Each row has a name. Each question is about the rows just above it.

[ 71 -38  32 -23  34  -8 -56 -89  17  29  20 -69 -62 -62  25  -9  80  -7
  -8  18  78  43  58 -28  25 -18 -28   5 -77 -88   1  21 -43  49  31  55
  32 -19   4  -9  18 -47  12 -70   3  59 -23  -9  19 -43  -2  42 -46  11
 -46]  U
[ 45 -18  12 -37  12  11  22   9  28 -37 -48  22 -30 -30  19 -26 -25  -8
  43 -43 -21  -7 -32  -1 -12 -10   9 -11 -33  -9 -42 -11 -49  11  21  34
 -50 -17 -35  10 -46 -10  34 -26  46  10 -11 -26  45 -53  44  23 -33  41
  14]  L
[-41  52 -31  54  15   3 -50 -49 -16  29  23 -42   9   9 -65  -5  46  -6
 -46  44  39   7  60  24  40 -38 -45   3  16 -29  44   3  47 -28   1 -29
  32  26  56  53  33  28 -31  -8  24 -12  29  -5 -44  36 -37 -26  26 -56
 -53]  F
Which entry of U is missing from [-19   4  21   3 -89  12  17 -88  29  25  -9 -23  -7 -46  -8  -2  -9  71
  58   1  42 -28 -62 -62  -8  34 -56  20  49  78 -23 -28 -43  55  11  80
  32  32 -69  43  18   5  31 -43  59  18  -9 -18 -70  25 -47  19 -38 -46]?
[-77]
Shuffled L with one entry gone: [ 28 -33  22  44 -26 -53  19   9  -7 -10 -30  -1 -12 -17 -10  45  -9 -25
  12  14 -46  22   9 -37 -37 -48  34  45 -42  -8  10 -18 -50  11  43  21
  12 -32 -35 -21 -33 -26 -11  23 -26  11  34  10 -30 -43 -11 -11 -49  46], missing
[41]
Which entry of L is missing from [ 21   9  44 -30  43 -12  34  -1 -33  28  22   9  22 -30  10 -21 -35 -25
  -9  23  12 -17  46  19 -11 -10 -46 -33 -42 -37 -11 -43 -26 -32 -37  11
  10  14  41  11  -8 -50 -53 -26  -7 -26  12 -48  34 -18  45  45 -11 -10]?
[-49]
F without one entry, shuffled: [ 53  39  24  26 -28  24  26   3  44  -5   7   3  28  60  33  44  16 -31
 -41  40  47   1 -12   9 -45  15 -42  29  36 -31  -6 -65 -38 -46  52 -50
 -49 -44  46  32 -29 -16  -5  29 -53 -56  54 -29 -37  -8  56 -26   9   3]. Gone:
[23]
F without one entry, shuffled: [ 47  40 -26  -5 -42   7 -29  16  -5  26  39  28  46  32 -12 -45 -46 -41
  24 -49  44  -6 -16 -53 -31 -29 -65  29  29  36 -50 -31  26  24 -38   1
  54  23 -44   9 -56  44 -28   3  53 -37   3  56   9  33   3  -8  52  15]. Gone:
[60]
Shuffled F with one entry gone: [-56  -5   9  47  33   7  60   3 -29 -31  56  46 -44  26  15   3  24  -8
  39  28 -45  44  53  -5 -28  40  24   9 -41 -42 -46  32  36 -49  44   3
   1  23 -31  26  -6 -26 -53  52  29  54 -29 -50 -16 -65  29  16 -38 -12], missing
[-37]

[  5  -7   5   3 -13   7   8   7  -9  10  -6 -62   0   1  -2  19 -14  -7
  -3   7   5  -2 -10   6  -6   3  -9  17  25  25  -2 -12   5   9  20  10
 -16   3  -1   8  -4   4  -1  -3  -7 -11  -6 -15   8   6  -1  -6 -10  -9
   2   3] = J
[  9  11 -13   0 -10   0 -14   5 -15  10   8  93  -4  -6   0 -12  -6  17
  -4   1   6  -5   1 -11   3   2   6   2   7  -2   3   5  -4  11  -1  -7
  13  -4  -6  -3  -8   1   1  -8  10   8  -3  -1  -2  -5   1  -3  -9  10
  -6  -2] = H
[  8  -5   6   3 -14  10   7   8 -14  16   1 -54  -4   1  -1  25 -17  -3
  -7   8   5  -5  -6   3  -9   8  -4  18  28  30  -4 -11   5   1   9   5
 -18   0  -8  11   0   9   3  -4  -5 -12  -6 -16  12  10  -3  -6  -8  -8
   6   2] = T
[ 11  -2   4   3 -12  11   4   8 -18  19   5 -34  -7   3  -1  24 -18   1
  -8   8   5  -6  -4   0  -9  10  -2  20  27  32  -5  -9   5  -3   9   2
 -17  -1 -11  11   2  10   4  -5  -3 -12  -7 -16  13  10  -3  -5  -5  -6
   7   1] = W
[  1   6 -13   0  12  -7 -10  -1  -4  -2  -4  70   3  -9   0 -21   0   8
   2  -1   5   0  -6  -5   8  -7  -1  -2   2 -13   7   4  -6   1  -2   1
  15   1   5  -7 -15  -6  -6  -6   6   9   0   3  -8  -9   3  -3   3   8
 -12   0] = Q
[  8   7 -18   2  13  -4 -14   2 -15   7  -2  99   1 -12  -2 -20  -8  14
   0   2  10  -2  11  -6   7  -6  -2   6  10  -4   7   1  -6  -1   2   0
  16   0   1  -6 -22  -3  -7 -11   8   8  -3  -4  -5 -10   3  -8   2  10
 -16   0] = P
[ -1  -1   0   0  -1   0   1   1   1  -1  -2 -12   1  -1  -1   0  -1  -2
   1   1   1   0  -2   1   0  -1  -2   1   7   1   1  -1   0   3   1   3
  -1   1   2   0  -3  -2  -1   0  -1  -1   0  -1  -1   0   1  -1  -2  -1
  -2   0] = N
[ 4 -2 -3  1 -3  2  0  4 -7  5 -4 -4  1 -3 -1  2 -8  0 -1  4  5 -1 -9  2
  0 -1 -6  9 16  9  1 -6  1  5  5  6 -4  2  0  2 -9  0 -3 -4 -1 -3 -3 -8
  2 -1  0 -5 -5 -2 -5  2] = M
[ 11   6  -7   3   2   4  -7   4 -18  14   6  47  -5  -3  -1   1 -12  12
  -6   4   6  -5  -2  -6  -2   5   2  10  16  12   1  -2   0  -8   4  -3
   1  -3  -7   3  -7   5   1  -7   5   0  -4  -8   4   0  -1  -5   1   4
  -3  -1] = S
[ 5  2 -3  1  0  2 -2  3 -8  6  2 11 -1 -1  0  1 -6  3 -2  3  3 -2 -3 -2
 -1  2  0  6 11  6  0 -2 -1 -1  2  0  0 -1 -2  1 -4  2  0 -4  1  0 -2 -4
  2  0  0 -3  0  1 -1  0] = G
[  9  11 -13   1  12   0 -14   1 -15  10   8  93  -4  -6   0 -12  -6  17
  -4   1   6  -5   1 -11   3   2   6   2   7  -2   3   5  -4 -13  92  -7
  13  -4  -6  -3  -8   1   1  -8  10   8  -2  -1  -2  -5   1  -3   7  10
  -6  -2] = E
P without one entry, shuffled: [  7   2   7   0  11 -10  16  -6  -6  -6   7  14  10   1 -12  99   0 -11
  -4   2   0  -2  -8  -4  -7 -22  -5  -2   3   1   7  -2 -20  -8   8   0
  13   6   2   8  -3  -4   8   2   1 -16  10  -3   2  -2 -18 -14  -6 -15
  10]. Gone:
[-1]
Shuffled S with one entry gone: [  5  -2  12   0   6  -7   1   0  -2   5  -2  -1  -1   4  -6   3  -3   4
   1  -7  -3  12   2   1  -7  -4  -5  11   4  -7  -3  -1  -8  14  -7   0
 -12   4  -6  -5  16   6  -3   4  10   5   1   4  -8 -18   1  -5   2   3
   6], missing
[47]
Which row holds [  8  -5   6   3 -14  10   7   8 -14  16   1 -54  -4   1  -1  25 -17  -3
  -7   8   5  -5  -6   3  -9   8  -4  18  28  30  -4 -11   5   1   9   5
 -18   0  -8  11   0   9   3  -4  -5 -12  -6 -16  12  10  -3  -6  -8  -8
   6   2]?
T
Whose row is [  9  11 -13   1  12   0 -14   1 -15  10   8  93  -4  -6   0 -12  -6  17
  -4   1   6  -5   1 -11   3   2   6   2   7  -2   3   5  -4 -13  92  -7
  13  -4  -6  -3  -8   1   1  -8  10   8  -2  -1  -2  -5   1  -3   7  10
  -6  -2]?
E
E without one entry, shuffled: [  1  10  17  -3  -8  11  12   3   1 -11  -6 -12   6  -2  92   8 -15 -13
  -2   6  -4   2  -7   1  -3   7   1  10   5   3  -8   0  -6  -5   7  -2
   1  -4 -13  -6   0   2  10  -5  -4   1  -2   9  -6 -14  -4   1   8  13
  -1]. Gone:
[93]
Which entry of J is missing from [ -6   3 -15   3  -4   9   8  -2   6  20   6   0   2 -16   7 -62 -13 -14
 -10  -9  17   5  -7   7   8   8  -7  10 -12  25  -9  -6  -6  -6   5  -1
  -3  -7   7  25   3   5  -2   3 -11  10  -1  -3   4  -9 -10   5   1  -2
  -1]?
[19]

[ -5 -35  51  50  21] -> Y
[ -5 -35 -27  50  21] -> B
[ 40  -4  -5  41 -17] -> K
[-38 -13 -15  45 -37] -> X
[  0  74  51 -33 -61] -> Z
[ 32  31  13 -57  58] -> D
K without one entry, shuffled: [ 41 -17  -4  40]. Gone:
[-5]
K without one entry, shuffled: [ 41  -4  -5 -17]. Gone:
[40]
Shuffled X with one entry gone: [-13 -38  45 -15], missing
[-37]
K without one entry, shuffled: [ -5 -17  41  -4]. Gone:
[40]
Which entry of K is missing from [ 40  -5 -17  -4]?
[41]
Which entry of D is missing from [-57  13  58  31]?
[32]
Y without one entry, shuffled: [ 21 -35  -5  51]. Gone:
[50]

[-58   8 -12 -29 -13 -14 -49  17  16 -48   1 -30 -79] : V
[  3  73 -54  18  44  21 -37   5  17  -7   6   6  37] : A
[ 41 -33 -24 -27 -46 -29 -28  22  45 -45  30 -20  33] : R
A without one entry, shuffled: [  6 -37   3  18  21   5  44  37  73   6  -7  17]. Gone:
[-54]
Shuffled V with one entry gone: [ 16 -49 -13 -14 -48 -58 -79 -30 -29   1   8 -12], missing
[17]
Which entry of V is missing from [  8 -13  17 -30 -58   1  16 -29 -79 -12 -49 -14]?
[-48]
Shuffled A with one entry gone: [ 37   3 -54   6 -37  44  -7   6  73  21  18  17], missing
[5]
Which entry of R is missing from [ 22 -27 -46 -28 -33  33 -20 -24  45  41  30 -29]?
[-45]
Shuffled V with one entry gone: [  1 -49  17 -14  16 -29 -13 -12 -79 -58 -48   8], missing
[-30]
V without one entry, shuffled: [  8 -30 -29   1 -12 -14 -48 -79  16  17 -49 -58]. Gone:
[-13]

[-40  -1  93   5]  voka
[ 43 -54   8 -53]  Pimol
[-63 -64 -16  53]  sador
[-56  17 -10 -37]  labi
[-39 -40  -6  33]  ser
[-44  85 -53 -68]  vago
[-64  54  30  19]  Gulo
[-45 -70  64  62]  Til
Which entry of sador is missing from [ 53 -16 -64]?
[-63]
Shuffled Gulo with one entry gone: [ 54  19 -64], missing
[30]
Shuffled Pimol with one entry gone: [ 43 -53   8], missing
[-54]
Til without one entry, shuffled: [-70  64 -45]. Gone:
[62]

[ -6  45  61 -33  -2 -79] : Resuf
[ 15  -7  -6 -39  -5  50] : nikap
[-56  99  55  -7  64 -96] : rukol
Shuffled nikap with one entry gone: [ 50  15 -39  -7  -6], missing
[-5]
Which entry of Resuf is missing from [ 45  -6 -79  -2 -33]?
[61]
nikap without one entry, shuffled: [ -7 -39  15  50  -5]. Gone:
[-6]

